[[124 131 105 118 109]
 [135 143 143 126 141]
 [134 155 116 133 125]
 [148 143 122 137 142]]
=>
[[131 105]
 [143 143]]

[[155 137 132]
 [108 156 143]
 [113 132 131]
 [114 132 121]
 [149 102 139]]
=>
[[137 132]
 [156 143]]

[[135 141 134 136]
 [125 145 140 120]
 [133 117 114 125]
 [126 106 120 127]]
=>
[[141 134]
 [145 140]]

[[113 131 130 126]
 [132 134 107 130]
 [137 134 121 145]]
=>
[[131 130]
 [134 107]]

[[104 129 126]
 [110 123 118]]
=>
[[129 126]
 [123 118]]

[[128 130 130]
 [154 116 116]
 [123 122 122]]
=>
[[130 130]
 [116 116]]

[[110 105 146]
 [117 153 135]
 [131 121 126]
 [137 120 118]
 [131 125 129]]
=>
[[105 146]
 [153 135]]
---
[[115 132 116]
 [122 124 109]
 [134 135 103]]
=>
[[122 124 109]
 [134 135 103]]

[[126 129 128 128 126]
 [126 129 128 128 126]
 [126 150 124 131 105]
 [118 119 147 128 126]
 [118 113 128 116 100]]
=>
[[126 129 128]
 [126 150 124]]

[[132 133 133 134]
 [119 141 130 132]
 [136 129 132 128]
 [150 123 129 131]
 [121 147 127 132]]
=>
[[119 141 130]
 [136 129 132]]

[[131 139 132 134]
 [104 134 107 125]
 [130 106 131 138]
 [124 131 125 128]]
=>
[[104 134 107]
 [130 106 131]]

[[111 143 115 116]
 [108 150 116 110]
 [124 135 129 121]
 [121 134 122 123]]
=>
[[108 150 116]
 [124 135 129]]

[[147 127 137]
 [149 155 128]
 [126 141 129]
 [144 128 140]]
=>
[[149 155 128]
 [126 141 129]]
---
[[118 112 125 154 149 113 112]
 [118 112 133 158 128 107 134]
 [118 113 122 151 153 121 107]
 [118 130 136 126 121 133 127]
 [119 157 139 133 147 148 132]
 [119 157 139 134 147 148 132]
 [119 113 120 147 156 130 107]
 [119 158 135 130 143 133 110]
 [118 113 121 149 156 125 107]
 [118 143 111 140 129 123 121]
 [119 153 110 119 123 141 147]]
=>
[[119 153 110 119 123 141 147]
 [118 143 111 140 129 123 121]
 [118 113 121 149 156 125 107]
 [119 158 135 130 143 133 110]
 [119 113 120 147 156 130 107]
 [119 157 139 134 147 148 132]
 [119 157 139 133 147 148 132]
 [118 130 136 126 121 133 127]
 [118 113 122 151 153 121 107]
 [118 112 133 158 128 107 134]
 [118 112 125 154 149 113 112]]

[[111 133 119 119 112 131 126 131 124]
 [131 128 119 123 123 136 123 133 127]
 [101 136 120 118 107 127 127 129 123]
 [130 128 119 123 122 136 124 133 127]
 [121 130 119 121 117 134 124 132 126]
 [101 135 125 121 110 123 130 127 124]]
=>
[[101 135 125 121 110 123 130 127 124]
 [121 130 119 121 117 134 124 132 126]
 [130 128 119 123 122 136 124 133 127]
 [101 136 120 118 107 127 127 129 123]
 [131 128 119 123 123 136 123 133 127]
 [111 133 119 119 112 131 126 131 124]]

[[128 122]
 [132 122]
 [128 129]
 [130 119]
 [136 106]
 [132 105]
 [132 107]
 [127 134]
 [126 138]]
=>
[[126 138]
 [127 134]
 [132 107]
 [132 105]
 [136 106]
 [130 119]
 [128 129]
 [132 122]
 [128 122]]

[[128 106 120 152 121 127 116 137 107 128]
 [138 126 143 132 122 118 127 116 120 126]
 [141 139 111 137 130 114 139 115 117 126]
 [120 135 145 121 131 129 131 126 111 129]
 [139 115 152 138 121 118 121 118 149 125]]
=>
[[139 115 152 138 121 118 121 118 149 125]
 [120 135 145 121 131 129 131 126 111 129]
 [141 139 111 137 130 114 139 115 117 126]
 [138 126 143 132 122 118 127 116 120 126]
 [128 106 120 152 121 127 116 137 107 128]]

[[145 143 146 148]
 [149 137 127 128]
 [146 148 149 137]
 [148 149 137 127]
 [127 128 121 106]
 [121 106 110 125]
 [128 121 106 110]
 [143 146 148 149]
 [137 127 128 121]
 [154 145 143 146]]
=>
[[154 145 143 146]
 [137 127 128 121]
 [143 146 148 149]
 [128 121 106 110]
 [121 106 110 125]
 [127 128 121 106]
 [148 149 137 127]
 [146 148 149 137]
 [149 137 127 128]
 [145 143 146 148]]

[[133 123 125 132 122 146 121 126 133 124 119]
 [127 128 114 133 150 141 120 121 130 119 129]
 [123 130 122 136 131 142 122 128 125 133 121]]
=>
[[123 130 122 136 131 142 122 128 125 133 121]
 [127 128 114 133 150 141 120 121 130 119 129]
 [133 123 125 132 122 146 121 126 133 124 119]]
---
[[123 132 135 150]
 [125 130 144 142]
 [130 127 142 122]
 [127 128 113 135]
 [133 123 123 121]
 [126 129 118 143]
 [129 127 110 128]
 [123 132 138 143]
 [133 123 122 121]]
=>
[[123 135]
 [125 144]
 [130 142]
 [127 113]
 [133 123]
 [126 118]
 [129 110]
 [123 138]
 [133 122]]

[[123 145 117 116 128]
 [129 149 113 114 129]
 [118 112 116 136 116]
 [111 125 133 122 155]
 [128 138 115 128 134]
 [111 117 134 123 140]
 [121 125 136 125 151]
 [113 121 106 136 119]
 [119 119 107 132 123]]
=>
[[123 117 128]
 [129 113 129]
 [118 116 116]
 [111 133 155]
 [128 115 134]
 [111 134 140]
 [121 136 151]
 [113 106 119]
 [119 107 123]]

[[153 108 140 105 151 144]
 [150 148 154 155 112 115]
 [107 108 109 107 107 137]
 [110 107 150 150 108 113]
 [136 149 110 107 107 111]
 [107 152 109 151 146 106]
 [107 147 128 109 107 111]
 [108 118 151 121 123 141]
 [150 110 143 127 151 102]
 [122 154 116 140 147 110]
 [151 138 140 104 105 108]
 [119 147 105 152 115 104]]
=>
[[153 140 151]
 [150 154 112]
 [107 109 107]
 [110 150 108]
 [136 110 107]
 [107 109 146]
 [107 128 107]
 [108 151 123]
 [150 143 151]
 [122 116 147]
 [151 140 105]
 [119 105 115]]

[[123 128 123 124 123 126 110 128 120 130 128]
 [116 115 136 118 131 128 101 131 118 154 125]
 [130 123 121 124 127 130 138 154 127 138 130]
 [110 116 148 126 122 137 105 132 143 134 123]
 [144 133 118 128 131 125 123 120 123 114 115]
 [133 122 142 127 125 131 118 111 121 120 125]
 [116 127 137 132 127 130 142 133 123 124 137]
 [117 126 114 135 130 132 116 142 122 132 127]]
=>
[[123 123 123 110 120 128]
 [116 136 131 101 118 125]
 [130 121 127 138 127 130]
 [110 148 122 105 143 123]
 [144 118 131 123 123 115]
 [133 142 125 118 121 125]
 [116 137 127 142 123 137]
 [117 114 130 116 122 127]]

[[113 143 111 117 123 138 111 113 123 116 154 130]
 [132 116 122 120 130 123 124 134 115 112 130 124]
 [127 106 119 116 120 110 129 110 118 129 123 111]
 [134 143 133 119 116 112 113 126 124 144 126 114]
 [124 137 124 134 132 117 136 123 131 124 131 112]
 [110 117 113 125 107 135 129 119 150 125 141 144]
 [113 127 113 121 141 124 135 120 134 116 131 120]
 [111 131 141 142 114 140 133 101 120 107 138 139]]
=>
[[113 111 123 111 123 154]
 [132 122 130 124 115 130]
 [127 119 120 129 118 123]
 [134 133 116 113 124 126]
 [124 124 132 136 131 131]
 [110 113 107 129 150 141]
 [113 113 141 135 134 131]
 [111 141 114 133 120 138]]

[[118 122 120 135 121 137 122 136 123 123 114 143 117 122 138]
 [122 122 132 128 130 127 129 131 124 125 115 128 124 125 136]
 [115 125 134 111 132 121 127 120 133 134 127 123 113 130 108]
 [127 134 139 119 125 122 142 120 132 133 128 122 119 127 118]
 [138 126 136 134 127 135 129 138 120 114 127 133 140 121 130]
 [127 137 118 134 123 120 155 129 125 135 133 113 118 131 120]]
=>
[[118 120 121 122 123 114 117 138]
 [122 132 130 129 124 115 124 136]
 [115 134 132 127 133 127 113 108]
 [127 139 125 142 132 128 119 118]
 [138 136 127 129 120 127 140 130]
 [127 118 123 155 125 133 118 120]]

[[134 138 135 133 134 135]
 [125 125 125 125 125 125]
 [125 125 125 125 125 125]
 [125 124 125 125 124 125]
 [131 133 134 131 133 137]
 [134 134 133 134 134 134]
 [135 142 101 130 140 107]
 [117 107 154 123 111 147]
 [124 122 130 124 123 129]]
=>
[[134 135 134]
 [125 125 125]
 [125 125 125]
 [125 125 124]
 [131 134 133]
 [134 133 134]
 [135 101 140]
 [117 154 111]
 [124 130 123]]
